Look-ups in named tables: a row name and a column name give one cell, copied from the table.

Nuzimol
           Mur  Venub
Firuvo    0.36   0.89
Dakeluz  -0.61  -0.21
Tozoter  -0.35  -0.28
Zuvonad  -0.14  -0.12
Rinina    0.38   0.32
Kuluz     0.00   0.10
Rikel    -0.20   0.55
Sedefu    0.29   0.08
Zesiret  -0.03   0.16
Ketira    0.00   0.07
Nilasob   0.71  -0.08
Mupora    0.18  -0.13
Gelir     0.38  -0.20
Pim       0.54  -0.07

What is the Mur of Kuluz in Nuzimol? 0.00
What is the Venub of Kuluz in Nuzimol? 0.10
What is the Venub of Dakeluz in Nuzimol? -0.21
What is the Venub of Tozoter in Nuzimol? -0.28
What is the Mur of Tozoter in Nuzimol? -0.35
What is the Venub of Nilasob in Nuzimol? -0.08
What is the Mur of Zuvonad in Nuzimol? -0.14
What is the Venub of Zuvonad in Nuzimol? -0.12
What is the Venub of Rinina in Nuzimol? 0.32
What is the Mur of Gelir in Nuzimol? 0.38
What is the Mur of Rikel in Nuzimol? -0.20
What is the Venub of Gelir in Nuzimol? -0.20
What is the Venub of Rikel in Nuzimol? 0.55
What is the Venub of Sedefu in Nuzimol? 0.08
What is the Mur of Dakeluz in Nuzimol? -0.61
Which row has the largest Mur? Nilasob

Kuvud.csv
,Torub,Kanezus,Tivazo,Lud,Sisan,Nof,Bib,Gekeg
Bamopaz,4064,5909,5151,4257,3065,4646,4203,5358
Sov,6231,6204,4755,7108,3844,2601,6430,3587
Beb,6285,1279,3579,5885,1527,4085,3551,4841
Taloz,4210,2486,5864,4881,5277,7827,8670,3055
Nev,5909,6287,4134,4901,7124,7177,5430,3490
Lem,6991,5538,5588,3285,3998,6898,5098,4878
Bem,4010,5587,5169,5413,8819,4498,8668,4705

Gekeg of Nev: 3490
Bib of Bem: 8668
Torub of Taloz: 4210
Kanezus of Beb: 1279
Nof of Nev: 7177
Kanezus of Sov: 6204

Table Defimad
	Pebami	Semeva	Zab	Malarun
Bamub	0.537	0.594	0.592	0.577
Vabu	0.595	0.515	0.538	0.757
Fos	0.594	0.509	0.524	0.754
Kinim	0.607	0.482	0.492	0.780
Tad	0.682	0.475	0.363	0.442
Todudam	0.556	0.628	0.594	0.421
Tal	0.715	0.447	0.330	0.467
Kupab	0.568	0.562	0.587	0.691
Gosopo	0.598	0.498	0.512	0.767
Seg	0.812	0.363	0.154	0.335
Muk	0.551	0.614	0.627	0.572
Vutuk	0.705	0.485	0.348	0.346
Rumir	0.675	0.514	0.400	0.368

Zab of Todudam is 0.594
Zab of Tal is 0.330
Zab of Muk is 0.627
Semeva of Kupab is 0.562
Zab of Fos is 0.524
Malarun of Tal is 0.467
Pebami of Tad is 0.682
Pebami of Gosopo is 0.598
Pebami of Kinim is 0.607
Malarun of Rumir is 0.368
Row with the largest Semeva: Todudam

Rusosos:
	Vin	Suve	Kam
Faf	-1255	-5124	8025
Zuf	1543	-9355	5413
Pizeke	4377	-8096	-6450

Zuf, Suve => -9355
Pizeke, Suve => -8096
Pizeke, Vin => 4377
Faf, Kam => 8025
Faf, Vin => -1255
Zuf, Vin => 1543
Pizeke, Kam => -6450
Which row has the largest Vin? Pizeke

Zefi:
	Mirifit	Patolos	Vav
Tur	4988	8331	5974
Zedafav	5290	6432	3442
Sulo	5201	7687	4070
Tokinas	5170	7829	4186
Taz	5567	4689	2659
Lur	5627	5410	1909
Mam	5279	6772	3704
Gar	5483	3180	4227
Bobukon	4773	5655	8029

What is the Patolos of Sulo in Zefi? 7687
What is the Vav of Bobukon in Zefi? 8029
What is the Patolos of Taz in Zefi? 4689
What is the Vav of Gar in Zefi? 4227
What is the Vav of Mam in Zefi? 3704
What is the Patolos of Bobukon in Zefi? 5655
What is the Patolos of Mam in Zefi? 6772
What is the Patolos of Lur in Zefi? 5410
What is the Mirifit of Sulo in Zefi? 5201
What is the Mirifit of Zedafav in Zefi? 5290
What is the Mirifit of Tokinas in Zefi? 5170
What is the Vav of Taz in Zefi? 2659
What is the Mirifit of Tur in Zefi? 4988
What is the Mirifit of Taz in Zefi? 5567
What is the Patolos of Tokinas in Zefi? 7829
Which row has the largest Patolos? Tur

Table Vul
,Fab,Letig,Pebisib,Ferupuv,Nalad,Mufab,Semuma,Bos,Vap,Rifimiv
Gana,6.702,-4.146,1.728,-5.620,4.290,6.171,1.973,5.993,5.342,5.193
Kul,-2.095,4.293,0.254,-1.299,2.812,0.167,1.743,6.286,2.650,3.956
Zef,6.130,1.934,0.830,9.763,6.866,4.764,0.163,1.668,-0.003,2.235
Ran,3.373,1.190,2.995,8.373,3.979,5.916,1.321,2.202,0.259,6.671
Keviner,0.561,-0.523,0.996,2.619,2.356,-7.506,-2.342,0.939,1.733,1.669
Dibi,-0.109,3.084,8.917,-2.101,2.015,0.327,4.828,1.814,0.633,1.206
Kiv,0.748,1.968,5.832,2.995,4.332,1.664,-3.641,5.477,2.753,6.737
Lak,2.817,1.494,5.593,1.513,2.235,5.868,3.424,2.574,-3.696,-4.274
Tubelug,3.388,-0.222,5.053,-0.802,3.450,-2.653,4.502,4.242,2.469,3.320
Mor,-0.741,1.347,-5.287,-3.164,2.995,4.177,-1.287,3.540,2.048,2.897

What is the Vap of Mor in Vul?
2.048
What is the Bos of Kiv in Vul?
5.477
What is the Semuma of Zef in Vul?
0.163
What is the Ferupuv of Keviner in Vul?
2.619
What is the Ferupuv of Ran in Vul?
8.373
What is the Mufab of Tubelug in Vul?
-2.653
What is the Pebisib of Zef in Vul?
0.830
What is the Pebisib of Lak in Vul?
5.593
What is the Bos of Lak in Vul?
2.574
What is the Letig of Kiv in Vul?
1.968
What is the Semuma of Mor in Vul?
-1.287
What is the Pebisib of Dibi in Vul?
8.917
What is the Bos of Keviner in Vul?
0.939
What is the Fab of Lak in Vul?
2.817
What is the Bos of Gana in Vul?
5.993
What is the Bos of Zef in Vul?
1.668
What is the Ferupuv of Lak in Vul?
1.513
What is the Pebisib of Mor in Vul?
-5.287
What is the Fab of Dibi in Vul?
-0.109

Gated:
         Muviza  Vefeda   Mufi    Fune  Zadodas  Gofif  Bokotiz
Gumido    29299   -7484    657  -39730    48437  41964    -3499
Fikibi    43919  -25477  11149   -3777    59720  29874    19764
Geb       55282   19577  32246    9095    62227  35909    32816
Bop       25932  -57673  18400  -24121    48544  39686     -434
Bulet     53780   43514  25123   -9816    58688  41820     5784
Repagu    58952   41018  34184   25451    56453  25979    48630
Tiruki    39623   -9925  10015    3348    52957  25762    25832
Mizaso    47417   19919  18170   16715    61842  25036    46570
Sedavub   20853  -59525   9521  -14725    24025  26490    -2403
Sipamot   17144  -60802  11551  -24971    20571  29265    -9460

What is the Bokotiz of Repagu in Gated?
48630
What is the Bokotiz of Sedavub in Gated?
-2403
What is the Fune of Fikibi in Gated?
-3777
What is the Vefeda of Fikibi in Gated?
-25477
What is the Mufi of Geb in Gated?
32246
What is the Muviza of Bop in Gated?
25932
What is the Muviza of Tiruki in Gated?
39623
What is the Bokotiz of Fikibi in Gated?
19764
What is the Vefeda of Tiruki in Gated?
-9925
What is the Zadodas of Sipamot in Gated?
20571
What is the Fune of Repagu in Gated?
25451
What is the Muviza of Sipamot in Gated?
17144
What is the Vefeda of Geb in Gated?
19577
What is the Gofif of Bulet in Gated?
41820
What is the Zadodas of Sedavub in Gated?
24025
What is the Bokotiz of Bop in Gated?
-434
What is the Mufi of Mizaso in Gated?
18170
What is the Muviza of Repagu in Gated?
58952
What is the Gofif of Sipamot in Gated?
29265
Row with the largest Bokotiz: Repagu

Dimun =
cols = Meses, Guk, Bek, Lizi, Tuso, Bak, Kel
Sazomo: [57, 63, 81, 56, 46, 43, 42]
Gako: [85, 83, 36, 86, 91, 72, 74]
Dukom: [58, 59, 82, 59, 63, 42, 50]
Soz: [64, 61, 41, 63, 69, 58, 53]
Dak: [71, 80, 15, 71, 62, 61, 62]

Dukom, Bak: 42
Dak, Guk: 80
Dak, Lizi: 71
Soz, Kel: 53
Dak, Tuso: 62
Dukom, Kel: 50
Dukom, Meses: 58
Soz, Bak: 58
Soz, Meses: 64
Gako, Meses: 85
Dukom, Guk: 59
Dak, Bak: 61
Soz, Lizi: 63
Gako, Lizi: 86
Dak, Meses: 71
Dak, Bek: 15
Dak, Kel: 62
Sazomo, Meses: 57

Table Tum
,Lagig,Lod
Vivavo,27,105
Bulesi,62,72
Gug,81,96
Dozibik,102,84
Tofazib,111,85
Gav,124,84
Mizo,138,86
Sefi,152,94
Vagob,165,101
Bigefaz,180,99
Rul,190,103
Sizuput,196,110
Nebimi,191,119

What is the Lagig of Sefi in Tum?
152
What is the Lod of Bulesi in Tum?
72
What is the Lod of Sizuput in Tum?
110
What is the Lagig of Sizuput in Tum?
196
What is the Lagig of Bulesi in Tum?
62
What is the Lagig of Dozibik in Tum?
102
What is the Lagig of Gug in Tum?
81
What is the Lagig of Mizo in Tum?
138
What is the Lod of Tofazib in Tum?
85
What is the Lagig of Rul in Tum?
190
What is the Lod of Nebimi in Tum?
119
What is the Lod of Bigefaz in Tum?
99
Which row has the largest Lagig? Sizuput

